Below are the code and all the weights of a small trained network. Each question names an input and a target symbol and asks about switching units off, where a switched-off unit gives its printed mean instead of its output.

import numpy as np


def w(rows, s, z=0):
    codes = np.array(rows[::2]) - 128.0
    scale = np.full(codes.shape[1], s)
    scale[-1] = z or s
    return codes * scale


def norm(h):
    return h / np.sqrt((h * h).mean(-1, keepdims=True) + 1e-5)


def f(y):
    return np.maximum(y, 0)


def softmax(a):
    e = np.exp(a - a.max(-1, keepdims=True))
    return e / e.sum(-1, keepdims=True)


def log_softmax(a):
    a = a - a.max(-1, keepdims=True)
    return a - np.log(np.exp(a).sum(-1, keepdims=True))


def net(x, mask):
    ids = ['ΞΣΩαβγζλμτφ'.index(c) for c in x.split()]
    T = len(ids)
    res = E[ids] + P[:T]
    r = norm(res)
    for j in range(3):
        rows = slice(2 * j, 2 * j + 2)
        q, k, v = (r @ M[0][rows].T for M in (Q, K, V))
        z = softmax(np.where(np.tri(T) > 0, q @ k.T / 2**0.5, -1e9)) @ v
        o = O[0][rows]
        res = res + np.where(mask[j], z, o[:, -1]) @ o[:, :-1]
    y = f(norm(res) @ A[0][:, :-1].T + A[0][:, -1])
    res = res + np.where(mask[3:15], y, B[0][:, -1]) @ B[0][:, :-1]
    return log_softmax(norm(res)[-1] @ U[:, :-1].T + U[:, -1])


Q, K, V, O, A, B = {}, {}, {}, {}, {}, {}
E = w([
[192,92,140,122],'Ξ',
[171,87,51,81],'Σ',
[212,72,102,97],'Ω',
[151,119,183,160],'α',
[182,115,175,187],'β',
[46,29,107,104],'γ',
[205,93,172,157],'ζ',
[142,126,158,171],'λ',
[97,136,164,197],'μ',
[147,146,87,250],'τ',
[91,173,169,116],'φ',
],0.022)
P = w([
[220,255,145,163],'0',
[159,160,137,155],'1',
[151,140,154,166],'2',
[149,117,171,148],'3',
[141,100,175,148],'4',
[132,100,184,150],'5',
[122,92,182,159],'6',
[111,90,190,159],'7',
[106,82,193,161],'8',
[106,73,196,156],'9',
[101,68,191,142],'10',
[82,63,191,146],'11',
[89,54,175,148],'12',
[89,54,195,189],'13',
],0.0077)
Q[0] = w([
[128,179,80,151],'h0',
[138,61,132,167],'h0',
[128,254,100,63],'h1',
[167,247,127,109],'h1',
[82,55,202,173],'h2',
[134,143,123,94],'h2',
],0.016)
K[0] = w([
[169,140,78,139],'h0',
[118,122,135,160],'h0',
[215,152,88,154],'h1',
[254,165,87,147],'h1',
[87,18,150,172],'h2',
[156,150,135,108],'h2',
],0.024)
V[0] = w([
[48,128,116,187],'h0',
[137,3,126,154],'h0',
[91,134,181,126],'h1',
[103,48,95,97],'h1',
[27,192,138,128],'h2',
[179,236,189,171],'h2',
],0.017)
O[0] = w([
[3,87,127,152,254],'h0',
[118,86,236,86,181],'h0',
[95,135,130,40,235],'h1',
[99,33,159,176,165],'h1',
[204,138,63,157,114],'h2',
[213,89,192,190,82],'h2',
],0.012,0.0067)
A[0] = w([
[206,98,60,202,162],'n0',
[181,12,151,8,199],'n1',
[120,92,112,185,4],'n2',
[204,140,118,119,31],'n3',
[244,134,96,94,138],'n4',
[122,166,54,41,164],'n5',
[223,134,159,69,247],'n6',
[62,103,84,139,214],'n7',
[205,6,133,125,110],'n8',
[67,131,180,236,156],'n9',
[211,123,213,146,103],'n10',
[217,179,231,9,160],'n11',
],0.014,0.0037)
B[0] = w([
[74,157,129,52,175],'n0',
[39,236,167,112,221],'n1',
[157,135,190,164,140],'n2',
[152,118,178,197,153],'n3',
[184,124,233,191,172],'n4',
[143,167,23,153,153],'n5',
[148,116,249,169,205],'n6',
[164,155,136,235,225],'n7',
[93,118,36,181,177],'n8',
[168,94,125,28,255],'n9',
[54,216,94,195,237],'n10',
[134,226,177,69,230],'n11',
],0.019,0.0098)
U = w([
[117,121,117,61,120],'Ξ',
[154,122,91,131,4],'Σ',
[155,106,108,127,28],'Ω',
[115,100,112,121,31],'α',
[97,66,109,128,133],'β',
[135,85,137,66,64],'γ',
[121,62,130,185,131],'ζ',
[113,99,107,128,55],'λ',
[127,170,8,174,71],'μ',
[143,169,164,177,207],'τ',
[117,161,109,90,234],'φ',
],0.014,0.0035)

Each question gives the input, a string of symbols that net reads in full, and the target symbol t.
The units are the heads (2 rows each of Q, K, V and O) and the neurons (one row each of A and B). Each row of codes is followed by its name. A weight is (code - 128) times the scale printed after its matrix; where a second scale follows, it is the last column's (O, A, B and U).
mask holds one flag per unit, heads first, then neurons. A switched-off unit (its flag False) gives its mean, the last column of its rows in O or B, instead of its output. The means were averaged over made-up inputs and are rounded, as every weight is.
A unit's drop is (log p(t) with every unit on - log p(t) with that unit switched off) / (log p(t) with every unit on - log p(t) with every unit switched off).
The circuit of an input: a set's keep is (log p(t) with only the set's units on - log p(t) with every unit switched off) / (log p(t) with every unit on - log p(t) with every unit switched off). Starting from the 12 units with the biggest drops (on a tie, the unit counted first), units are removed one at a time, each time the one whose removal leaves the highest keep (on an exact tie, the one counted first), for as long as the keep stays at least 0.8.
circuit, biggest first: the units of the circuit, biggest drop first
most important unit: the unit with the biggest drop
top k neurons: the k neurons with the biggest drops, biggest first
heads that matter: for each layer, one digit per head in row order, 1 if its drop is at least 0.15 and else 0, layers parted by /
drop when u is switched off: that unit's drop, to one decimal
input γ β τ Ξ φ λ, target μ: circuit, biggest first -> h2, n5
input β Ω φ φ Σ μ λ γ α λ τ φ β, target μ: heads that matter -> 001
input τ β ζ μ Ω τ τ μ Σ μ μ μ, target γ: most important unit -> n9
input γ Ω φ α Ω τ Σ Ω μ Ξ Σ τ μ ζ, target ζ: heads that matter -> 010
input μ φ β β ζ β μ τ μ φ φ β μ μ, target γ: top 4 neurons -> n9, n10, n1, n11
input τ β Σ φ β φ μ Ω μ Ξ β φ, target Ξ: top 3 neurons -> n9, n7, n6
input φ τ φ γ, target μ: heads that matter -> 101
input μ τ τ μ Ξ μ τ, target Ξ: heads that matter -> 111
input λ λ Ω β φ γ Ξ, target μ: heads that matter -> 101
input γ β β φ β τ τ Ξ τ, target ζ: circuit, biggest first -> h1, n1, n11
input λ τ Ξ τ, target φ: heads that matter -> 010
input λ β α β τ β τ τ μ τ μ φ φ γ, target μ: top 2 neurons -> n5, n7
input τ β φ τ α Ξ α φ τ, target Ξ: top 2 neurons -> n9, n7
input φ Σ μ μ Ξ φ φ γ Ξ, target μ: most important unit -> h2
input λ γ φ λ τ λ β α τ φ τ τ, target μ: top 3 neurons -> n6, n7, n4
input λ λ Σ γ λ φ α, target μ: drop when h0 is switched off -> 0.1
input Σ λ τ μ μ μ Ω Ξ τ, target φ: drop when n5 is switched off -> 0.0
input λ γ τ Ξ μ Ω λ β Ξ Ξ ζ β φ μ, target μ: drop when h2 is switched off -> 1.9
